Here is a tiny trained network, its code and every weight. The questions are about switching its units off for an input and a class, where a switched-off unit gives its printed mean instead of its output.

import numpy as np


def w(rows, s, z=0):
    codes = np.array(rows[::2]) - 128.0
    scale = np.full(codes.shape[1], s)
    scale[-1] = z or s
    return codes * scale


def f(y):
    return y / 2 * (1 + np.tanh(0.7978845608 * (y + 0.044715 * y**3)))


def log_softmax(a):
    a = a - a.max(-1, keepdims=True)
    return a - np.log(np.exp(a).sum(-1, keepdims=True))


def net(x, mask):
    res = np.array(x, float).reshape(1, 7) / 4 @ E
    y = f(res @ A[0][:, :-1].T + A[0][:, -1])
    res = res + np.where(mask, y, B[0][:, -1]) @ B[0][:, :-1]
    return log_softmax(res[-1] @ U[:, :-1].T + U[:, -1])


A, B = {}, {}
E = w([
[61,99,107,101,210,145,29,72,214,121,96],'x0',
[36,255,155,126,134,195,136,201,154,87,158],'x1',
[130,129,129,126,135,121,131,134,132,130,122],'x2',
[163,172,13,58,73,226,148,148,159,247,41],'x3',
[78,188,98,133,29,50,137,69,119,78,3],'x4',
[77,111,160,115,46,75,140,125,207,223,200],'x5',
[125,125,125,128,128,129,126,137,130,127,126],'x6',
],0.007)
A[0] = w([
[178,41,114,119,143,77,137,97,109,176,106,112],'N1',
[97,116,162,87,71,91,171,134,195,201,188,60],'N2',
[212,48,114,104,106,94,98,65,122,166,111,59],'N3',
[208,140,130,144,48,159,222,180,64,158,146,121],'N4',
[152,78,150,157,185,167,113,186,123,140,207,119],'N5',
[90,94,101,106,182,193,37,65,222,145,84,44],'N6',
[63,243,166,98,132,178,123,200,162,131,150,59],'N7',
[202,149,87,123,222,196,132,136,30,38,60,67],'N8',
[187,91,135,83,191,207,133,173,145,194,188,85],'N9',
[197,154,171,168,72,129,200,170,71,142,149,53],'N10',
[188,171,3,26,89,250,153,156,168,252,57,1],'N11',
],0.0064,0.0057)
B[0] = w([
[111,153,90,185,134,212,194,184,114,77,165,192],'N1',
[137,86,120,164,95,118,58,185,192,191,129,170],'N2',
[95,129,69,183,97,205,202,183,99,50,185,183],'N3',
[63,144,83,62,201,102,76,118,105,131,140,215],'N4',
[139,204,132,120,62,78,149,73,115,93,40,207],'N5',
[66,149,64,57,188,79,74,158,85,112,162,196],'N6',
[128,76,49,195,121,207,223,186,111,71,150,200],'N7',
[142,73,133,181,43,118,42,183,226,243,169,228],'N8',
[109,199,95,126,37,63,144,82,129,92,49,209],'N9',
[56,124,72,53,191,87,49,144,106,95,162,176],'N10',
[191,110,255,166,156,79,126,86,125,48,168,254],'N11',
],0.0082,0.0074)
U = w([
[125,118,87,162,132,207,191,157,110,91,161,108],'0',
[153,109,248,148,169,82,129,103,120,79,170,91],'1',
[98,131,80,50,197,90,90,135,107,137,149,102],'2',
[126,174,104,117,38,78,151,94,123,115,5,102],'3',
[138,93,133,155,84,128,91,157,181,232,153,111],'4',
[130,124,142,113,147,144,148,112,120,157,112,253],'5',
],0.015,0.021)

Each question gives the input, the list of numbers given to net, and the class t.
The units are the neurons (one row each of A and B). Each row of codes is followed by its name. A weight is (code - 128) times the scale printed after its matrix; where a second scale follows, it is the last column's (A, B and U).
mask holds one flag per neuron, in row order. A switched-off neuron (its flag False) gives its mean, the last column of its row in B, instead of its output. The means were averaged over made-up inputs and are rounded, as every weight is.
A unit's drop is (log p(t) with every unit on - log p(t) with that unit switched off) / (log p(t) with every unit on - log p(t) with every unit switched off).
The circuit of an input: a set's keep is (log p(t) with only the set's units on - log p(t) with every unit switched off) / (log p(t) with every unit on - log p(t) with every unit switched off). Starting from all 11 units, units are removed one at a time, each time the one whose removal leaves the highest keep (on an exact tie, the one counted first), for as long as the keep stays at least 0.8.
circuit, biggest first: the units of the circuit, biggest drop first
unit that matters most: the unit with the biggest drop
k most important neurons: the k neurons with the biggest drops, biggest first
drop when u is switched off: that unit's drop, to one decimal
input [1,-7,0,-6,-4,8,-6], class 4: 2 most important neurons : N2; N11
input [1,-4,3,-3,-8,-7,2], class 3: unit that matters most : N5
input [-6,-6,6,0,-2,2,6], class 0: 3 most important neurons : N1; N3; N6
input [-7,-6,8,-7,5,5,-5], class 5: 2 most important neurons : N11; N6
input [-6,-7,5,2,4,7,-7], class 0: circuit, biggest first : N3; N1
input [-6,1,-5,-4,-4,-6,7], class 2: 3 most important neurons : N10; N11; N4
input [8,0,-6,-6,2,8,-2], class 2: 2 most important neurons : N8; N6
input [6,6,0,-4,-3,3,5], class 0: 4 most important neurons : N7; N11; N4; N10
input [-2,4,8,-4,-2,0,6], class 5: 4 most important neurons : N11; N1; N3; N5
input [-7,-6,-4,-5,-6,1,2], class 2: 4 most important neurons : N10; N4; N11; N7
input [4,-5,1,5,5,7,2], class 4: 3 most important neurons : N2; N9; N5
input [-2,-2,2,7,4,8,1], class 4: 2 most important neurons : N2; N5
input [5,-2,-3,4,-2,4,-8], class 2: 3 most important neurons : N6; N8; N7
input [2,3,7,7,-8,-8,-7], class 3: most important neuron : N9
input [1,7,0,-5,-3,2,5], class 0: 2 most important neurons : N7; N11
input [-8,-5,-5,6,7,3,-1], class 2: circuit, biggest first : N4; N10
input [-1,2,4,1,-6,2,6], class 3: circuit, biggest first : N9; N5
input [-7,-7,6,8,-3,-5,-3], class 1: 2 most important neurons : N11; N7
input [3,4,-6,-4,-8,4,-4], class 3: circuit, biggest first : N5; N9
input [-1,-8,4,0,2,8,0], class 0: circuit, biggest first : N3
input [-5,2,5,4,4,-1,-3], class 2: drop when N6 is switched off : -0.1
input [8,0,-2,2,5,5,-2], class 2: drop when N6 is switched off : 0.6
input [7,-2,6,7,-5,6,0], class 1: drop when N4 is switched off : 0.1
input [3,-6,6,7,0,0,6], class 1: drop when N1 is switched off : 0.0
